Below is a small trained network, with its code and all its weights. Each question gives an input and a class and asks what happens when units are switched off, that is, made to give their printed mean instead of their output.

import numpy as np


def w(rows, s, z=0):
    codes = np.array(rows[::2]) - 128.0
    scale = np.full(codes.shape[1], s)
    scale[-1] = z or s
    return codes * scale


def f(y):
    return np.maximum(y, 0)


def log_softmax(a):
    a = a - a.max(-1, keepdims=True)
    return a - np.log(np.exp(a).sum(-1, keepdims=True))


def net(x, mask):
    res = np.array(x, float).reshape(1, 8) / 4 @ E
    y = f(res @ A[0][:, :-1].T + A[0][:, -1])
    res = res + np.where(mask, y, B[0][:, -1]) @ B[0][:, :-1]
    return log_softmax(res[-1] @ U[:, :-1].T + U[:, -1])


A, B = {}, {}
E = w([
[207,182,209,106,74,157,196,71],'x0',
[153,167,179,74,140,148,65,1],'x1',
[120,237,136,39,144,152,194,140],'x2',
[113,103,159,35,114,190,51,113],'x3',
[116,88,86,45,131,205,36,135],'x4',
[103,103,150,167,185,174,47,86],'x5',
[174,144,139,196,234,204,153,27],'x6',
[14,243,45,86,146,80,102,109],'x7',
],0.0062)
A[0] = w([
[211,133,103,219,133,179,186,64,142],'neuron 1',
[118,194,204,139,87,196,191,114,159],'neuron 2',
[226,132,179,131,123,77,200,166,114],'neuron 3',
[155,117,139,250,160,77,167,136,110],'neuron 4',
[2,58,89,123,131,114,137,167,254],'neuron 5',
[107,193,151,66,149,177,5,52,213],'neuron 6',
[160,201,143,80,87,46,203,111,191],'neuron 7',
[72,46,156,224,126,58,99,105,104],'neuron 8',
],0.0063,0.0055)
B[0] = w([
[120,80,165,181,219,147,163,104,210],'neuron 1',
[126,84,143,143,188,103,147,107,201],'neuron 2',
[213,121,166,114,87,148,145,125,190],'neuron 3',
[196,85,106,204,134,110,191,116,180],'neuron 4',
[168,132,29,140,124,86,97,181,223],'neuron 5',
[106,110,151,57,195,95,58,69,255],'neuron 6',
[91,112,98,126,207,70,254,146,214],'neuron 7',
[229,100,116,188,59,102,132,121,177],'neuron 8',
],0.0091,0.0089)
U = w([
[115,97,216,82,179,192,30,54,183],'0',
[164,90,156,189,176,104,253,106,98],'1',
[120,73,116,144,153,177,159,219,138],'2',
[4,236,53,88,166,47,156,159,199],'3',
[69,219,182,159,86,221,129,146,3],'4',
[191,157,180,77,62,119,172,181,65],'5',
[169,97,102,171,87,93,54,175,222],'6',
[71,207,174,157,70,213,132,131,18],'7',
],0.0075,0.0041)

Each question gives the input, the list of numbers given to net, and the class t.
The units are the neurons (one row each of A and B). Each row of codes is followed by its name. A weight is (code - 128) times the scale printed after its matrix; where a second scale follows, it is the last column's (A, B and U).
mask holds one flag per neuron, in row order. A switched-off neuron (its flag False) gives its mean, the last column of its row in B, instead of its output. The means were averaged over made-up inputs and are rounded, as every weight is.
A unit's drop is (log p(t) with every unit on - log p(t) with that unit switched off) / (log p(t) with every unit on - log p(t) with every unit switched off).
The circuit of an input: a set's keep is (log p(t) with only the set's units on - log p(t) with every unit switched off) / (log p(t) with every unit on - log p(t) with every unit switched off). Starting from all 8 units, units are removed one at a time, each time the one whose removal leaves the highest keep (on an exact tie, the one counted first), for as long as the keep stays at least 0.8.
circuit, biggest first: the units of the circuit, biggest drop first
most important unit: the unit with the biggest drop
top k neurons: the k neurons with the biggest drops, biggest first
drop when u is switched off: that unit's drop, to one decimal
input [7,-1,-6,0,5,-8,-6,-7], class 5: top 2 neurons	(neuron 3; neuron 1)
input [3,-6,8,5,2,5,8,6], class 0: most important unit	neuron 6
input [-6,-4,-2,3,0,2,-3,2], class 6: circuit, biggest first	(neuron 7; neuron 5)
input [-3,-7,-2,4,-5,8,0,-5], class 6: circuit, biggest first	(neuron 7; neuron 8)
input [-2,-4,-8,-1,2,-7,5,4], class 6: circuit, biggest first	(neuron 7; neuron 5)
input [-4,-8,0,8,-5,-5,0,-6], class 6: top 3 neurons	(neuron 7; neuron 5; neuron 1)
input [-1,-7,-2,-6,5,-6,-3,-2], class 6: circuit, biggest first	(neuron 5; neuron 1)
input [0,1,-7,-5,5,-4,1,5], class 6: circuit, biggest first	(neuron 7; neuron 5)
input [-2,-8,-6,2,4,-7,1,-5], class 6: circuit, biggest first	(neuron 7; neuron 5)
input [-8,-4,3,-1,0,2,-3,-7], class 6: drop when neuron 5 is switched off	0.2
input [-5,-4,2,-6,1,-1,-7,-6], class 6: drop when neuron 5 is switched off	0.3
input [-7,-2,1,2,-6,0,3,1], class 6: drop when neuron 5 is switched off	0.2
input [-2,4,4,5,-7,-1,-1,1], class 3: drop when neuron 1 is switched off	0.2
input [0,4,-6,8,-3,-8,-8,3], class 3: top neuron	(neuron 7)
